Known rows:
BO: -1.001 1.876 0.966 -0.310 0.361 2.214 0.011 -0.566 -0.706 -2.570 -1.342 -1.470 -0.598
Q: -2.027 1.815 0.821 -1.650 -0.297 0.703 -0.676 -0.447 0.851 -2.634 -1.888 -0.273 -0.757
AT: -1.753 2.229 1.312 -0.807 0.154 1.976 -0.512 -1.165 -1.027 -2.716 -2.574 -1.693 -1.230
BR: -0.861 3.399 -1.891 -0.287 -3.042 0.589 0.415 -0.668 0.130 1.815 -0.537 -0.754 -1.061
V: -1.779 1.266 0.671 -1.680 -0.252 1.001 -0.498 -0.115 0.547 -2.457 -1.807 -0.362 -0.523
BX: 0.612 1.352 -1.049 0.500 -0.331 0.500 -0.282 -2.134 1.837 0.559 -0.170 0.021 -0.399
K: 0.919 4.260 -0.643 -0.098 -2.920 1.397 1.886 -0.496 -2.676 0.700 -0.328 -1.191 -1.756
AI: 0.804 0.730 -3.199 1.108 3.981 1.251 1.994 4.331 1.180 -4.970 1.875 3.655 2.433
AB: 0.748 0.903 -0.079 -0.870 -0.633 1.074 -0.344 -1.263 1.217 0.499 1.554 -1.255 0.591
AM: -0.669 1.520 -2.021 0.055 0.836 0.338 1.337 -3.409 0.856 0.985 -1.939 0.121 0.365
AH: -0.755 1.970 0.936 -0.321 0.386 2.289 0.043 -0.522 -0.403 -2.652 -1.197 -1.319 -0.807
AN: -0.797 1.967 -1.778 1.282 -0.849 1.228 -0.776 -0.951 1.973 1.297 -0.416 -0.261 0.235
AQ: -0.983 2.020 0.931 -0.308 0.440 2.180 -0.086 -0.693 -0.530 -2.638 -1.259 -1.405 -0.807
BC: -0.582 2.192 0.815 0.896 4.551 -0.087 0.387 -1.227 -1.466 -0.196 -2.051 -0.940 2.860
S: -0.303 1.517 0.941 0.053 3.805 -0.287 0.872 0.425 0.165 -0.176 -2.418 1.019 3.421
P: 0.812 1.766 1.020 2.000 1.388 3.879 -0.303 -0.771 1.477 0.964 -1.795 -0.334 0.638
AZ: -1.894 1.407 0.769 -1.675 -0.518 0.985 -0.506 -0.180 0.512 -2.589 -2.199 -0.345 -0.638
AK: -2.139 1.653 -1.202 2.034 3.011 -1.663 0.139 0.357 0.554 0.693 -0.686 -0.339 3.233
AA: -1.191 1.928 1.036 -0.349 0.299 2.222 -0.005 -0.717 -0.539 -2.840 -1.572 -1.475 -0.948
BI: 0.701 1.890 0.101 -0.857 -0.598 1.759 1.001 -1.391 2.438 0.710 0.397 -0.400 0.724
AV: -0.464 3.154 -1.630 -1.054 0.463 -2.644 2.228 -0.525 -2.810 -0.001 -0.622 -0.114 1.128
AU: 0.291 1.182 -0.240 0.798 -0.761 0.992 -0.299 -0.693 1.314 1.120 -1.464 0.047 0.008
Z: -1.434 4.001 -2.157 0.830 0.995 -0.742 2.217 0.716 -3.460 0.053 -0.137 -1.380 1.076
AW: 0.397 0.379 -2.883 4.277 4.826 1.945 1.922 4.173 1.025 -5.034 1.449 2.212 2.230
R: 1.281 1.535 -0.666 1.384 0.600 1.824 -0.521 -2.180 0.237 0.108 0.131 -1.206 -0.526
BD: 0.029 1.823 -0.289 -0.392 -0.166 0.220 -1.129 -2.254 1.437 0.715 -0.486 -0.435 -0.053

Facts:
A (Π 134)
AA (Π 112)
AB (Π 274) (φ AX) (Ω 230) (τ 336)
AC (Π 134)
AD (Π 112) (φ O) (Ω 972) (τ 882) (ε BF)
AE (Π 134) (φ T) (Ω 365) (ε BX)
AF (Π 274) (φ D) (Ω 365) (τ 426) (ε U)
AG (Π 134) (φ AA) (Ω 365) (τ 846)
AH (Π 112)
AI (Π 274) (φ O) (Ω 365) (ε AD)
AJ (Π 134) (φ BP) (Ω 365) (τ 846) (ε AP)
AK (Π 134) (φ V) (Ω 365) (τ 846) (ε AR)
AL (Π 134) (φ AH) (Ω 51) (τ 336)
AM (Π 274) (φ AT) (Ω 51) (τ 426) (ε H)
AN (Π 134) (φ Q) (Ω 645) (τ 846) (ε J)
AO (Π 112) (φ B) (Ω 365) (τ 846) (ε K)
AP (Π 274) (φ BP) (Ω 972) (τ 856)
AQ (Π 112)
AR (Π 112) (φ V) (Ω 365) (τ 426)
AS (Π 274) (φ AC) (Ω 365) (τ 336)
AT (Π 112)
AU (Π 274) (φ BE) (Ω 972) (τ 944) (ε BL)
AV (Π 274) (φ W) (Ω 365) (τ 426) (ε G)
AW (Π 112) (φ O) (Ω 365) (τ 23) (ε AI)
AX (Π 112)
AY (Π 134) (φ AZ) (Ω 365) (τ 944)
AZ (Π 274)
B (Π 112)
BA (Π 112) (φ O) (Ω 365) (τ 944)
BB (Π 274) (φ T) (Ω 230)
BC (Π 112) (φ AT) (Ω 365) (ε AM)
BD (Π 134) (φ W) (Ω 972) (τ 336) (ε BQ)
BE (Π 274)
BF (Π 274) (φ O) (Ω 645) (τ 846) (ε F)
BG (Π 112) (φ BV) (Ω 230) (τ 944)
BH (Π 274)
BI (Π 134) (φ AQ) (Ω 645)
BK (Π 274) (φ AT) (Ω 365) (τ 944)
BL (Π 274) (φ BE) (Ω 972) (τ 623) (ε Z)
BM (Π 112) (φ AC) (Ω 365) (τ 846) (ε AS)
BN (Π 112) (φ B) (Ω 972) (τ 368) (ε Y)
BO (Π 112)
BP (Π 112)
BQ (Π 274) (φ W) (Ω 972) (τ 846) (ε AV)
BR (Π 134) (φ AT) (Ω 645) (τ 846) (ε BK)
BS (Π 112) (φ M) (Ω 972) (τ 846)
BT (Π 274) (φ AZ) (Ω 365) (τ 336) (ε AY)
BU (Π 134) (φ BE) (Ω 230) (τ 23) (ε AU)
BV (Π 134)
BW (Π 112) (φ D) (Ω 365) (τ 846) (ε AF)
BX (Π 134) (φ T) (Ω 645) (τ 426) (ε BB)
BY (Π 134) (φ M) (Ω 365) (ε BS)
BZ (Π 112) (φ AA) (Ω 365) (τ 368) (ε AG)
C (Π 112) (φ A) (Ω 365)
CA (Π 134) (φ W) (Ω 645) (τ 368) (ε BD)
D (Π 112)
E (Π 274) (φ B) (Ω 645) (τ 336) (ε AO)
F (Π 134) (φ O) (Ω 365) (ε BA)
G (Π 274) (φ W) (Ω 645) (τ 623)
H (Π 112) (φ AT) (Ω 365) (τ 23) (ε BR)
I (Π 112) (φ BO) (Ω 230) (τ 336)
J (Π 274) (φ Q) (Ω 645) (τ 944)
K (Π 112) (φ B) (Ω 972) (τ 623)
L (Π 112) (φ BH) (Ω 645) (τ 856)
M (Π 134)
N (Π 112)
O (Π 134)
P (Π 112) (φ N) (Ω 645) (τ 882) (ε R)
Q (Π 134)
R (Π 112) (φ N) (Ω 972) (τ 426)
S (Π 274) (φ AZ) (Ω 365) (τ 368) (ε BT)
T (Π 134)
U (Π 112) (φ D) (Ω 365) (τ 368)
V (Π 274)
W (Π 134)
X (Π 274) (φ Q) (Ω 230) (τ 426) (ε AN)
Y (Π 112) (φ B) (Ω 365) (τ 882) (ε E)
Z (Π 112) (φ BE) (Ω 365) (τ 846)

Rows, some named above:
0.696 0.620 -3.151 1.043 3.881 1.123 2.099 4.442 1.410 -4.859 1.868 3.787 2.632 | AI
-0.853 1.990 -1.689 1.312 -0.838 1.097 -0.770 -0.817 2.226 1.525 -0.446 -0.417 0.095 | AN
2.354 1.801 -2.185 2.087 0.478 5.305 1.689 4.435 1.702 -4.267 1.906 2.710 -0.424 | AD
-0.675 0.479 -1.995 0.078 0.675 2.946 0.516 4.032 3.170 -7.505 1.085 2.885 -0.860 | O
-1.592 4.135 -1.868 0.700 0.686 -1.003 2.002 0.458 -4.031 0.551 -0.439 -1.671 1.132 | AO
1.278 1.687 0.156 0.321 0.091 1.816 -0.020 -1.598 0.230 -0.085 1.615 -2.146 0.047 | I
1.271 2.183 -0.239 -1.059 -1.044 1.166 -0.546 -0.187 0.312 0.372 -0.109 0.013 0.131 | BB
1.080 1.864 2.105 0.808 1.623 3.192 -1.072 -1.728 0.574 0.556 -2.355 -0.751 0.741 | BN
0.452 3.532 -1.347 -1.226 -3.814 0.853 1.874 -0.681 -1.078 1.377 -0.756 -0.206 -1.653 | G
-0.502 2.997 1.047 0.980 2.924 0.384 1.588 0.350 -2.111 0.424 -2.617 -0.803 2.261 | Y
-2.255 2.085 1.124 -1.761 -0.740 0.495 -0.681 -0.960 0.573 -2.378 -2.549 -0.524 -0.834 | W
-0.078 2.508 0.398 0.058 3.260 0.030 2.682 -0.083 -1.797 -0.390 0.060 -1.345 2.768 | C
0.373 1.865 -0.852 0.283 -1.506 0.896 0.181 -0.427 0.375 1.061 -0.843 -0.010 -0.328 | BL
0.383 3.627 0.689 -0.291 2.519 0.553 2.304 0.515 -2.730 -0.581 -1.356 0.199 2.192 | U
-0.624 0.553 -2.083 -0.013 0.500 2.891 0.147 4.031 3.191 -7.615 1.026 2.744 -0.791 | O
-1.840 2.233 -1.715 1.266 1.957 -1.908 0.700 0.573 -0.523 0.726 -0.801 -0.261 2.628 | AG
-0.682 3.844 -1.349 -1.364 -1.127 -2.280 3.441 1.086 -3.514 0.633 -1.158 0.255 0.963 | BK
0.565 0.445 -3.083 4.372 5.045 1.954 1.832 4.067 0.937 -5.012 1.579 2.382 2.237 | AW
-0.893 3.200 -0.600 1.113 1.760 -0.771 2.235 -0.074 -3.124 0.171 -1.545 -0.926 1.441 | H
-0.023 0.890 0.535 1.620 0.080 0.564 -2.006 -0.660 2.161 0.651 -1.036 -0.154 0.523 | BU
0.747 1.024 -0.223 -0.651 -0.624 0.831 -0.297 -1.095 1.141 0.520 1.454 -1.202 0.613 | AB
-0.752 2.326 -1.450 0.158 -1.941 0.526 -0.560 -0.621 0.025 1.691 -0.794 -1.068 -0.436 | BQ
0.012 1.979 -1.423 2.485 0.147 2.326 -0.512 -0.793 0.241 0.857 -0.148 -1.837 -0.027 | BS
0.053 0.886 0.522 1.736 -0.141 0.719 -1.785 -0.728 2.193 0.795 -1.216 -0.493 0.523 | BU
0.406 1.679 1.578 -0.085 0.643 1.957 -0.855 -1.702 2.659 1.334 -2.555 0.498 0.963 | CA
0.964 1.638 0.936 1.916 1.324 3.906 -0.295 -0.750 1.556 0.887 -1.904 -0.569 0.737 | P
-0.703 1.372 -1.282 0.309 2.672 -2.310 1.072 -0.721 -1.038 -0.284 -0.663 0.120 2.076 | AF
-0.031 2.087 -1.218 2.516 0.208 2.284 -0.677 -0.726 0.116 1.090 0.029 -1.725 0.011 | BS
0.057 2.038 -0.986 1.457 3.197 -0.879 1.327 -1.185 -1.913 -0.817 -0.275 -0.770 2.039 | AR
0.449 2.131 -0.120 0.358 0.100 3.657 1.070 -0.847 0.873 0.809 0.548 -1.910 0.377 | L
-0.481 1.440 -1.217 0.441 2.519 -2.236 1.180 -0.676 -0.870 -0.365 -0.804 0.079 2.069 | AF
1.537 3.582 -4.822 1.063 -0.300 1.212 5.428 5.781 -3.055 -5.117 3.085 2.888 0.016 | BA
0.852 0.078 -0.222 0.980 0.752 0.418 -1.961 -1.726 1.741 0.251 -0.179 -0.403 0.420 | X
0.943 1.367 -5.455 1.554 -1.543 3.362 1.527 4.254 2.235 -3.342 3.051 2.597 -1.155 | BF
1.162 3.250 -4.284 -0.865 1.084 0.465 4.139 5.372 -0.515 -5.121 3.091 4.177 0.845 | F
0.431 1.785 -0.831 0.268 -1.760 0.679 0.201 -0.436 0.472 0.758 -0.787 -0.027 -0.460 | BL
0.606 3.426 -1.497 -1.480 -3.738 0.700 1.949 -0.627 -1.104 1.368 -0.959 -0.223 -1.747 | G
1.027 1.604 0.750 1.639 -0.877 2.130 0.855 -0.138 0.416 0.460 0.436 -2.077 0.398 | BG

